Below is a small trained network, with its code and all its weights. Each question gives an input and a class and asks what happens when units are switched off, that is, made to give their printed mean instead of their output.

import numpy as np


def w(rows, s, z=0):
    codes = np.array(rows[::2]) - 128.0
    scale = np.full(codes.shape[1], s)
    scale[-1] = z or s
    return codes * scale


def f(y):
    return np.maximum(y, 0)


def log_softmax(a):
    a = a - a.max(-1, keepdims=True)
    return a - np.log(np.exp(a).sum(-1, keepdims=True))


def net(x, mask):
    res = np.array(x, float).reshape(1, 4) / 4 @ E
    y = f(res @ A[0][:, :-1].T + A[0][:, -1])
    res = res + np.where(mask, y, B[0][:, -1]) @ B[0][:, :-1]
    return log_softmax(res[-1] @ U[:, :-1].T + U[:, -1])


A, B = {}, {}
E = w([
[136,22,166,104,251,122,186,30,48,143,142,141],'x0',
[62,132,64,113,167,58,69,14,200,121,205,105],'x1',
[74,130,77,127,98,20,176,139,156,213,1,120],'x2',
[122,70,176,198,188,84,72,43,124,239,134,44],'x3',
],0.0088)
A[0] = w([
[142,98,154,124,161,116,197,113,53,87,140,165,188],'n1',
[116,145,129,84,100,139,226,142,100,61,171,187,136],'n2',
[168,106,142,101,127,173,80,170,105,84,166,154,150],'n3',
[177,125,209,190,131,121,184,116,75,152,72,87,164],'n4',
[153,60,142,119,132,158,190,132,12,115,143,160,251],'n5',
[74,122,114,111,90,103,56,125,230,124,121,70,254],'n6',
[81,95,134,172,144,88,102,47,120,162,154,2,201],'n7',
[163,137,145,135,106,165,181,131,92,11,179,200,237],'n8',
[184,154,84,164,76,151,86,122,183,95,130,92,141],'n9',
[155,122,169,194,222,166,11,96,181,120,190,96,249],'n10',
[129,126,132,116,177,130,98,49,73,69,195,108,177],'n11',
],0.0077,0.0025)
B[0] = w([
[126,114,166,66,185,132,90,140,126,149,92,190,202],'n1',
[130,204,134,132,141,131,173,93,126,90,88,135,209],'n2',
[132,135,106,73,125,169,118,138,44,99,122,88,195],'n3',
[159,77,161,86,143,182,157,162,118,210,135,124,208],'n4',
[114,121,210,46,123,157,138,124,122,152,96,197,225],'n5',
[109,123,94,197,2,88,105,106,197,115,111,80,232],'n6',
[128,123,113,123,166,103,117,91,165,215,175,77,252],'n7',
[139,176,112,81,139,165,126,110,84,62,110,121,234],'n8',
[165,193,104,136,87,134,164,137,144,124,186,91,197],'n9',
[96,139,172,144,97,139,69,111,104,149,158,132,244],'n10',
[74,145,120,86,126,69,91,133,139,107,148,137,212],'n11',
],0.01,0.011)
U = w([
[112,184,60,184,31,76,167,214,232,85,74,162,251],'0',
[76,142,111,232,113,73,70,56,152,144,206,56,90],'1',
[174,129,143,119,253,85,145,48,137,173,121,94,59],'2',
[81,132,172,107,139,119,18,110,93,102,165,193,49],'3',
[200,221,73,111,116,192,125,132,59,48,182,62,114],'4',
[81,126,29,162,121,112,230,171,102,195,11,160,198],'5',
[190,46,205,125,125,206,184,222,65,163,103,160,145],'6',
[118,168,159,64,191,139,200,89,85,14,12,220,114],'7',
],0.0064,0.0018)

Each question gives the input, the list of numbers given to net, and the class t.
The units are the neurons (one row each of A and B). Each row of codes is followed by its name. A weight is (code - 128) times the scale printed after its matrix; where a second scale follows, it is the last column's (A, B and U).
mask holds one flag per neuron, in row order. A switched-off neuron (its flag False) gives its mean, the last column of its row in B, instead of its output. The means were averaged over made-up inputs and are rounded, as every weight is.
A unit's drop is (log p(t) with every unit on - log p(t) with that unit switched off) / (log p(t) with every unit on - log p(t) with every unit switched off).
The circuit of an input: a set's keep is (log p(t) with only the set's units on - log p(t) with every unit switched off) / (log p(t) with every unit on - log p(t) with every unit switched off). Starting from all 11 units, units are removed one at a time, each time the one whose removal leaves the highest keep (on an exact tie, the one counted first), for as long as the keep stays at least 0.8.
units of the circuit, in order: the units of the circuit, biggest drop first
unit that matters most: the unit with the biggest drop
k most important neurons: the k neurons with the biggest drops, biggest first
drop of u: that unit's drop, to one decimal
input [8,7,-1,8], class 1: units of the circuit, in order -> [n10]
input [4,5,-2,2], class 1: units of the circuit, in order -> [n7, n10]
input [0,-3,0,-1], class 7: units of the circuit, in order -> [n7, n6]
input [-5,8,-5,-2], class 1: 2 most important neurons -> [n6, n10]
input [-3,-5,0,-6], class 7: units of the circuit, in order -> [n2, n6]
input [7,8,0,1], class 1: units of the circuit, in order -> [n7, n10, n11]
input [6,-4,6,5], class 6: 2 most important neurons -> [n4, n5]
input [4,-4,0,7], class 6: 2 most important neurons -> [n4, n5]
input [8,7,4,4], class 1: 3 most important neurons -> [n10, n11, n5]
input [0,-8,7,-4], class 6: 3 most important neurons -> [n4, n11, n8]
input [5,-2,-8,5], class 3: 2 most important neurons -> [n11, n10]
input [6,-2,-5,8], class 3: 3 most important neurons -> [n10, n11, n5]
input [-3,-5,2,5], class 6: 2 most important neurons -> [n4, n6]
input [1,-7,8,-7], class 7: unit that matters most -> n2
input [1,-3,5,-1], class 6: drop of n4 -> 0.2
input [4,-6,4,5], class 6: drop of n4 -> 0.2
input [8,-3,-7,4], class 3: drop of n11 -> 1.2
